After every row comes roughly how far along a hidden order it lies, from 0 to 12.
| -13 |  16 |   4 |  -2 |  -8 |  -3 |  24 |   5 | -37 |   0 |  -3 |   8 | -21 |  -4 |   8 |   1 |   3 |   2 |   5 |   3 |  -7 |   5 |   3 | => 12
| -5 |  4 | -6 |  3 |  0 | -2 |  1 | -2 | -4 |  2 |  3 | -2 | -3 | -2 |  2 |  0 | -2 |  4 |  1 | -3 |  1 |  6 | -2 | => 6
|  3 |  1 | -8 | -2 |  1 |  1 | -4 | -3 | 13 |  2 |  2 | -1 |  1 |  2 |  2 | -1 | -4 |  5 | -1 | -4 |  6 |  5 | -3 | => 4
|  8 | -4 | -9 | -2 |  3 |  3 | -9 | -5 | 24 |  2 |  2 | -2 |  6 |  4 |  1 | -1 | -6 |  6 | -3 | -5 |  9 |  4 | -3 | => 3
| -2 |  3 | -6 |  0 |  0 |  0 |  0 | -2 |  4 |  2 |  2 | -1 | -2 |  0 |  2 | -1 | -3 |  5 | -1 | -3 |  4 |  5 | -2 | => 5
| -7 |  3 | -6 |  4 |  0 | -2 |  1 | -2 | -4 |  2 |  4 | -2 | -3 | -3 |  1 |  1 | -1 |  4 |  1 | -3 |  1 |  6 | -1 | => 6
| -5 |  2 | -7 |  3 |  1 | -2 | -1 | -3 |  0 |  2 |  4 | -3 | -2 | -2 |  1 |  1 | -2 |  4 |  1 | -4 |  2 |  6 | -1 | => 5
|  17 | -10 |  -5 |  -4 |   7 |   5 | -14 |  -5 |  36 |   1 |   0 |  -2 |  12 |   8 |   0 |  -3 |  -6 |   4 |  -6 |  -7 |  11 |  -1 |  -5 | => 0
|   3 |  -7 | -12 |   4 |   5 |   2 | -12 |  -7 |  23 |   3 |   6 |  -5 |   8 |   0 |  -1 |   3 |  -4 |   5 |  -1 |  -6 |   6 |   6 |  -1 | => 2
|  8 |  1 | -6 | -5 |  2 |  3 | -3 | -2 | 20 |  1 | -1 |  0 |  2 |  5 |  3 | -3 | -6 |  5 | -3 | -4 |  9 |  3 | -4 | => 4
|   7 |  -4 | -10 |  -1 |   4 |   3 |  -9 |  -5 |  23 |   2 |   3 |  -3 |   6 |   3 |   1 |   0 |  -5 |   5 |  -2 |  -5 |   8 |   4 |  -3 | => 3
|  -7 |  11 |   6 |  -1 |  -5 |  -3 |  18 |   3 | -24 |   0 |  -3 |   5 | -15 |  -2 |   5 |  -2 |   2 |   3 |   2 |   0 |  -3 |   3 |   0 | => 9
|  14 |  -5 |  -8 |  -4 |   4 |   5 | -10 |  -5 |  30 |   2 |   0 |  -2 |   7 |   6 |   1 |  -2 |  -6 |   5 |  -4 |  -6 |  11 |   2 |  -4 | => 2
|  -7 |  11 |   7 |  -1 |  -5 |  -3 |  18 |   4 | -26 |   0 |  -3 |   5 | -15 |  -2 |   5 |  -2 |   2 |   3 |   2 |   1 |  -3 |   3 |   0 | => 9
| -11 |  14 |   5 |  -1 |  -6 |  -4 |  21 |   4 | -32 |   0 |  -3 |   6 | -18 |  -4 |   7 |  -1 |   3 |   2 |   4 |   2 |  -5 |   4 |   1 | => 11
|   4 |  -5 | -11 |   1 |   4 |   2 | -10 |  -5 |  22 |   3 |   4 |  -3 |   6 |   1 |   0 |   1 |  -5 |   5 |  -2 |  -6 |   7 |   5 |  -2 | => 3
| -22 |  10 |  -1 |  10 |  -5 |  -7 |  15 |   0 | -38 |   1 |   6 |   0 | -15 | -11 |   2 |   6 |   6 |   2 |   8 |   0 | -11 |   9 |   4 | => 10
| -1 |  1 | -9 |  1 |  2 |  0 | -4 | -3 | 10 |  2 |  4 | -2 |  1 |  0 |  1 |  0 | -4 |  5 |  0 | -4 |  4 |  6 | -2 | => 5
|  -9 |  11 |   5 |   1 |  -4 |  -4 |  16 |   3 | -25 |   0 |  -2 |   3 | -14 |  -3 |   4 |  -1 |   3 |   3 |   3 |   0 |  -4 |   4 |   0 | => 9
| -15 |  13 |   3 |   2 |  -6 |  -5 |  20 |   3 | -35 |   0 |   0 |   4 | -17 |  -7 |   5 |   2 |   4 |   2 |   5 |   1 |  -8 |   6 |   3 | => 11
| -5 |  4 | -5 |  2 | -1 | -2 |  3 | -1 | -3 |  1 |  2 | -1 | -5 | -2 |  2 |  0 | -1 |  4 |  1 | -3 |  1 |  5 | -2 | => 6
|   9 |  -9 | -10 |   2 |   6 |   3 | -14 |  -7 |  27 |   3 |   5 |  -5 |  10 |   2 |  -1 |   1 |  -4 |   5 |  -2 |  -7 |   8 |   3 |  -2 | => 1

Part 2:
|  -3 |   8 |   4 |   3 |   6 |   0 |   5 |   4 | -15 |  -1 |  -1 |   9 |   5 |   1 |   3 |  -2 |  -4 |   4 |  -2 |  -3 |  13 |   1 |  20 |   6 |   6 |  -6 |   6 |   0 |  -3 |   1 |   0 | => 12
|  -2 |   9 |  -2 |  -2 |   9 |   6 |  -8 |  14 |  37 |  -1 |   3 |  20 |   4 |   9 |   6 |  -3 |  -5 |   8 |  -9 |   6 |  13 | -14 |   1 |  11 |   3 |  -6 | -17 |   3 | -17 | -15 |  -2 | => 12
|   2 |   0 |   2 |   5 |   8 |   3 |   5 | -11 |   8 | -14 | -14 | -34 | -12 |  25 |   4 | -13 |  -1 |   0 |  -4 |   3 |  -3 |  -4 | -10 |  16 |   1 |  11 |  22 |   8 |  10 | -13 |  -2 | => 0
|   3 |   6 |  -3 |   8 |  13 |   2 |   7 |  -4 |   9 | -12 | -10 | -39 |  -6 |  36 |  -5 |  -8 |  -7 |   3 |  -1 |   2 |   4 |  -5 | -10 |  -3 |   0 |   6 |   3 |  -2 |   3 | -11 |  -2 | => 0
|   0 | -12 |   2 |   3 |   9 |   5 |   4 |  -7 |   5 | -13 |  -9 | -32 |  -6 |  22 |  -1 | -22 |  -4 |   4 |  -5 |   0 | -12 |  -5 |  -3 |   6 |  -4 |   9 |  15 |   7 |   6 | -20 |  -2 | => 2
|  -4 |  11 |  11 |   4 |   2 |  -1 |   6 |  -7 | -20 |  -4 | -12 |  10 |  -6 | -10 |  14 |  -2 |   3 |  -1 |  -2 |  -4 |  16 |   3 |  26 |  26 |  10 |  -5 |  36 |   7 |   5 |   6 |  -1 | => 11
|   2 |  -2 |  -3 |  -1 |   9 |   8 |  -4 |  -3 |  39 | -12 |  -8 | -25 | -10 |  30 |   4 | -14 |  -2 |   2 | -10 |   8 |  -6 | -14 | -22 |  16 |  -4 |  11 |   2 |  11 |  -2 | -25 |  -3 | => 0
|  -1 | -21 |  -1 |  -1 |   5 |   6 |  -3 |  -2 |   9 |  -6 |   2 | -11 |  -1 |  11 |  -3 | -20 |  -2 |   4 |  -6 |   1 | -26 |  -5 |  -4 |   4 |  -8 |   6 |   1 |   7 |   1 | -19 |  -2 | => 5
|   2 |   1 |   1 |   5 |  13 |   5 |   6 | -10 |  15 | -17 | -16 | -38 | -13 |  29 |   2 | -17 |  -4 |   2 |  -6 |   3 |  -2 |  -8 |  -9 |  17 |   1 |  10 |  23 |   7 |   6 | -20 |  -3 | => 0
|   1 | -16 |  -5 |   0 |   9 |   5 |  -2 |   1 |  16 |  -7 |   1 | -22 |   2 |  19 |  -8 | -19 |  -6 |   5 |  -5 |   2 | -18 | -10 | -14 |  -6 |  -9 |   8 | -10 |   3 |  -1 | -21 |  -2 | => 3
| -2 | 14 |  3 |  1 |  1 | -1 |  2 |  3 | -3 |  2 | -2 | 15 |  2 | -6 |  5 |  8 |  0 |  2 |  0 | -1 | 19 |  0 | 13 |  6 |  7 | -8 |  6 | -3 | -5 |  5 |  0 | => 11
|   3 |  21 |  -2 |   7 |   2 |  -6 |   8 |   2 |  -8 |   0 |  -4 | -13 |   2 |   8 |  -6 |  13 |  -6 |  -1 |   6 |  -1 |  22 |   7 |   1 | -15 |   7 |  -3 |  -8 | -13 |   0 |  15 |   2 | => 4
|   0 | -17 |  -4 |   0 |   9 |   6 |  -2 |   4 |  10 |  -5 |   5 | -16 |   6 |  21 |  -8 | -20 |  -6 |   8 |  -5 |   2 | -21 |  -7 |  -4 |  -8 |  -9 |   7 | -14 |   2 |  -2 | -18 |  -2 | => 5
|   3 |  10 |  -1 |   3 |   4 |   1 |   2 |  -7 |  11 |  -6 | -10 | -26 | -12 |  17 |   3 |   4 |   0 |  -1 |  -1 |   4 |   8 |  -3 | -17 |   7 |   3 |   5 |  10 |   1 |   4 |  -3 |  -1 | => 0
| -4 | -3 |  2 |  1 |  5 |  2 | -1 |  6 | -4 |  1 |  0 | 14 |  7 | -4 | -1 | -7 | -4 |  6 | -3 | -2 |  0 | -2 | 15 |  4 |  2 | -4 | -1 |  2 | -6 | -6 | -1 | => 12
|  -2 | -19 |   1 |   1 |   6 |   4 |   3 |  -2 |  -8 |  -5 |   0 | -13 |   3 |   6 |  -5 | -23 |  -4 |   5 |  -3 |  -3 | -23 |  -2 |  12 |   1 |  -7 |   5 |   7 |   5 |   3 | -13 |  -2 | => 7
|   2 |  20 |   3 |   7 |   0 |  -4 |   9 |  -5 | -10 |  -3 | -10 | -18 |  -6 |   8 |   1 |  13 |  -1 |  -3 |   4 |  -2 |  23 |   6 |   2 |   1 |   9 |  -4 |  15 |  -5 |   5 |  13 |   1 | => 4
|   3 |  16 |  -3 |   4 |   8 |   1 |   2 |  -1 |  24 |  -8 |  -8 | -26 |  -8 |  25 |   1 |   7 |  -4 |   0 |  -2 |   6 |  15 |  -7 | -22 |   4 |   4 |   3 |  -2 |  -2 |  -3 |  -7 |  -1 | => 1
|   2 |   0 |   4 |   4 |   6 |   3 |   5 | -14 |   6 | -13 | -15 | -30 | -16 |  21 |   6 | -12 |   2 |  -2 |  -3 |   2 |  -2 |  -3 |  -6 |  18 |   2 |  12 |  27 |   9 |  11 | -13 |  -2 | => 0
|  -3 |   7 |   3 |   3 |   7 |  -1 |   4 |   6 | -11 |   1 |  -3 |  13 |   7 |  -5 |   1 |  -2 |  -4 |   6 |  -1 |  -4 |  12 |   1 |  18 |   1 |   5 |  -7 |   1 |  -2 |  -5 |   4 |   1 | => 12
